Below are the code and all the weights of a small trained network. Each question names an input and a target symbol and asks about switching units off, where a switched-off unit gives its printed mean instead of its output.

import numpy as np


def w(rows, s, z=0):
    codes = np.array(rows[::2]) - 128.0
    scale = np.full(codes.shape[1], s)
    scale[-1] = z or s
    return codes * scale


def f(y):
    return np.maximum(y, 0)


def softmax(a):
    e = np.exp(a - a.max(-1, keepdims=True))
    return e / e.sum(-1, keepdims=True)


def log_softmax(a):
    a = a - a.max(-1, keepdims=True)
    return a - np.log(np.exp(a).sum(-1, keepdims=True))


def net(x, mask):
    ids = ['ΘΣΨεηλμτω'.index(c) for c in x.split()]
    T = len(ids)
    res = E[ids] + P[:T]
    r = res
    for j in range(2):
        rows = slice(3 * j, 3 * j + 3)
        q, k, v = (r @ M[0][rows].T for M in (Q, K, V))
        z = softmax(np.where(np.tri(T) > 0, q @ k.T / 3**0.5, -1e9)) @ v
        o = O[0][rows]
        res = res + np.where(mask[j], z, o[:, -1]) @ o[:, :-1]
    y = f(res @ A[0][:, :-1].T + A[0][:, -1])
    res = res + np.where(mask[2:18], y, B[0][:, -1]) @ B[0][:, :-1]
    return log_softmax(res[-1] @ U[:, :-1].T + U[:, -1])


Q, K, V, O, A, B = {}, {}, {}, {}, {}, {}
E = w([
[161,67,128],'Θ',
[252,96,115],'Σ',
[122,112,82],'Ψ',
[157,48,167],'ε',
[128,206,159],'η',
[128,121,39],'λ',
[120,34,173],'μ',
[127,111,40],'τ',
[106,196,154],'ω',
],0.02)
P = w([
[81,24,3],'0',
[139,218,145],'1',
[155,89,134],'2',
[132,219,152],'3',
[148,86,137],'4',
[135,216,153],'5',
[141,83,139],'6',
[142,216,153],'7',
[135,76,143],'8',
],0.013)
Q[0] = w([
[151,87,29],'h0',
[29,251,168],'h0',
[207,232,151],'h0',
[110,91,105],'h1',
[148,25,109],'h1',
[114,96,132],'h1',
],0.013)
K[0] = w([
[11,20,15],'h0',
[62,203,228],'h0',
[137,176,170],'h0',
[198,37,73],'h1',
[43,1,15],'h1',
[67,190,70],'h1',
],0.0084)
V[0] = w([
[251,176,58],'h0',
[162,134,109],'h0',
[39,147,166],'h0',
[204,101,165],'h1',
[228,176,162],'h1',
[193,206,104],'h1',
],0.013)
O[0] = w([
[244,203,61,198],'h0',
[151,137,129,160],'h0',
[45,233,254,3],'h0',
[124,23,79,120],'h1',
[175,113,83,2],'h1',
[211,137,104,47],'h1',
],0.0069,0.0067)
A[0] = w([
[58,162,77,226],'n0',
[227,118,136,131],'n1',
[64,172,151,32],'n2',
[105,30,94,129],'n3',
[151,82,160,104],'n4',
[196,63,83,129],'n5',
[66,131,156,118],'n6',
[55,204,248,138],'n7',
[164,105,228,81],'n8',
[146,78,97,138],'n9',
[70,139,72,149],'n10',
[135,128,115,254],'n11',
[160,69,82,61],'n12',
[93,112,190,81],'n13',
[106,155,124,94],'n14',
[45,46,115,100],'n15',
],0.013,0.0055)
B[0] = w([
[239,107,66,163],'n0',
[121,113,165,223],'n1',
[76,176,63,143],'n2',
[103,161,156,231],'n3',
[185,174,2,164],'n4',
[92,165,105,252],'n5',
[107,75,140,159],'n6',
[59,87,98,185],'n7',
[215,91,135,159],'n8',
[83,169,178,202],'n9',
[179,80,152,157],'n10',
[152,100,171,177],'n11',
[87,149,110,212],'n12',
[155,130,21,162],'n13',
[50,194,140,133],'n14',
[121,159,185,212],'n15',
],0.0099,0.018)
U = w([
[246,105,28,123],'Θ',
[208,15,152,206],'Σ',
[255,155,46,100],'Ψ',
[154,238,63,181],'ε',
[163,158,6,121],'η',
[120,23,126,58],'λ',
[129,232,183,115],'μ',
[81,235,70,1],'τ',
[102,162,213,168],'ω',
],0.0098,0.0095)

Each question gives the input, a string of symbols that net reads in full, and the target symbol t.
The units are the heads (3 rows each of Q, K, V and O) and the neurons (one row each of A and B). Each row of codes is followed by its name. A weight is (code - 128) times the scale printed after its matrix; where a second scale follows, it is the last column's (O, A, B and U).
mask holds one flag per unit, heads first, then neurons. A switched-off unit (its flag False) gives its mean, the last column of its rows in O or B, instead of its output. The means were averaged over made-up inputs and are rounded, as every weight is.
A unit's drop is (log p(t) with every unit on - log p(t) with that unit switched off) / (log p(t) with every unit on - log p(t) with every unit switched off).
The circuit of an input: a set's keep is (log p(t) with only the set's units on - log p(t) with every unit switched off) / (log p(t) with every unit on - log p(t) with every unit switched off). Starting from the 12 units with the biggest drops (on a tie, the unit counted first), units are removed one at a time, each time the one whose removal leaves the highest keep (on an exact tie, the one counted first), for as long as the keep stays at least 0.8.
units of the circuit, in order: the units of the circuit, biggest drop first
unit that matters most: the unit with the biggest drop
k most important neurons: the k neurons with the biggest drops, biggest first
which heads matter: for each layer, one digit per head in row order, 1 if its drop is at least 0.15 and else 0, layers parted by /
drop of u: that unit's drop, to one decimal
input Ψ Ψ ε η Θ Ψ, target Ψ: which heads matter => 11
input Σ ω ε μ λ, target τ: which heads matter => 11
input τ λ ω Θ τ, target Θ: which heads matter => 01
input τ ω Ψ τ μ Ψ Ψ, target Θ: which heads matter => 11
input Σ ε τ, target τ: unit that matters most => n5
input μ Ψ Ψ μ λ Σ τ, target λ: units of the circuit, in order => h0, n6
input Σ Θ ε τ τ τ ε ε μ, target τ: units of the circuit, in order => h0, n5, n9, n12
input λ Ψ μ λ λ Θ ε ε, target Σ: units of the circuit, in order => n5, n12, n3
input ε Ψ Σ ε ε Ψ τ ε, target ε: units of the circuit, in order => h0, n5, n9
input ε τ ε μ τ η Ψ, target ω: units of the circuit, in order => n15, h0, h1
input ε Σ λ τ ε μ, target ε: 2 most important neurons => n5, n15
input ε λ τ τ Ψ λ λ, target ω: units of the circuit, in order => h0, n15, h1
input τ Ψ Σ ω ε Ψ Θ Ψ τ, target Θ: 2 most important neurons => n0, n15
input μ τ Σ, target λ: unit that matters most => h1
input ε τ Θ τ ε Σ τ, target ω: 2 most important neurons => n15, n3
input μ η ε μ, target λ: 2 most important neurons => n7, n6
input Σ ε Θ, target τ: 3 most important neurons => n5, n9, n12
input ε Ψ ε μ ω λ ε, target ω: 4 most important neurons => n15, n3, n0, n6
input τ τ μ ω, target τ: drop of h0 => 3.2
input η λ Θ, target ε: unit that matters most => n4
input ε ω μ μ Ψ τ λ, target ω: drop of n15 => 0.3
